Below are the code and all the weights of a small trained network. Each question names an input and a class and asks about switching units off, where a switched-off unit gives its printed mean instead of its output.

import numpy as np


def w(rows, s, z=0):
    codes = np.array(rows[::2]) - 128.0
    scale = np.full(codes.shape[1], s)
    scale[-1] = z or s
    return codes * scale


def f(y):
    return y / 2 * (1 + np.tanh(0.7978845608 * (y + 0.044715 * y**3)))


def log_softmax(a):
    a = a - a.max(-1, keepdims=True)
    return a - np.log(np.exp(a).sum(-1, keepdims=True))


def net(x, mask):
    res = np.array(x, float).reshape(1, 7) / 4 @ E
    y = f(res @ A[0][:, :-1].T + A[0][:, -1])
    res = res + np.where(mask, y, B[0][:, -1]) @ B[0][:, :-1]
    return log_softmax(res[-1] @ U[:, :-1].T + U[:, -1])


A, B = {}, {}
E = w([
[110,136,221,82],'x0',
[205,56,189,124],'x1',
[191,152,84,240],'x2',
[239,44,203,169],'x3',
[255,201,62,112],'x4',
[158,127,77,232],'x5',
[163,190,104,49],'x6',
],0.0076)
A[0] = w([
[88,192,97,137,147],'n0',
[115,139,70,133,253],'n1',
[112,179,116,56,192],'n2',
[112,252,106,105,145],'n3',
[163,98,187,135,208],'n4',
[161,44,71,106,154],'n5',
[145,100,81,209,151],'n6',
],0.014,0.0055)
B[0] = w([
[100,119,110,34,206],'n0',
[74,223,82,107,207],'n1',
[140,138,254,73,250],'n2',
[160,157,118,51,251],'n3',
[167,9,161,211,216],'n4',
[121,133,172,147,170],'n5',
[97,147,5,201,214],'n6',
],0.0083,0.011)
U = w([
[106,165,24,148,169],'0',
[119,206,115,22,26],'1',
[161,48,174,132,70],'2',
[2,105,175,122,250],'3',
],0.012,0.0025)

Each question gives the input, the list of numbers given to net, and the class t.
The units are the neurons (one row each of A and B). Each row of codes is followed by its name. A weight is (code - 128) times the scale printed after its matrix; where a second scale follows, it is the last column's (A, B and U).
mask holds one flag per neuron, in row order. A switched-off neuron (its flag False) gives its mean, the last column of its row in B, instead of its output. The means were averaged over made-up inputs and are rounded, as every weight is.
A unit's drop is (log p(t) with every unit on - log p(t) with that unit switched off) / (log p(t) with every unit on - log p(t) with every unit switched off).
The circuit of an input: a set's keep is (log p(t) with only the set's units on - log p(t) with every unit switched off) / (log p(t) with every unit on - log p(t) with every unit switched off). Starting from all 7 units, units are removed one at a time, each time the one whose removal leaves the highest keep (on an exact tie, the one counted first), for as long as the keep stays at least 0.8.
circuit, biggest first: the units of the circuit, biggest drop first
k most important neurons: the k neurons with the biggest drops, biggest first
drop when u is switched off: that unit's drop, to one decimal
input [2,-1,-7,2,3,-2,-7], class 2: circuit, biggest first	n1, n4
input [0,1,-3,7,-7,-6,-4], class 2: circuit, biggest first	n4
input [-3,-1,-6,4,-2,-2,4], class 2: circuit, biggest first	n1, n0
input [0,-7,6,-5,-3,8,7], class 1: 3 most important neurons	n3, n0, n4
input [-7,-5,8,7,-7,-8,-5], class 0: 2 most important neurons	n6, n2
input [3,-3,-3,-6,-3,5,-2], class 1: circuit, biggest first	n4, n0
input [8,-1,4,-5,-4,8,4], class 1: circuit, biggest first	n4, n3
input [-6,-5,8,-1,7,-5,1], class 1: 2 most important neurons	n3, n0
input [6,-2,-6,5,-3,2,5], class 2: 2 most important neurons	n1, n4
input [-5,-8,0,3,-5,-4,2], class 1: 2 most important neurons	n4, n6
input [1,-1,-2,4,-5,3,-3], class 2: 3 most important neurons	n1, n4, n0
input [0,-3,-1,6,-2,8,6], class 0: 2 most important neurons	n2, n6
input [-8,8,-4,0,-3,7,4], class 0: 2 most important neurons	n2, n6
input [3,2,7,0,-8,6,2], class 0: circuit, biggest first	n6
input [1,4,-5,1,-6,2,4], class 2: drop when n1 is switched off	0.3
input [-7,2,6,-4,-8,-3,-6], class 0: drop when n6 is switched off	0.2
input [1,-1,8,1,-8,7,-5], class 0: drop when n6 is switched off	0.3
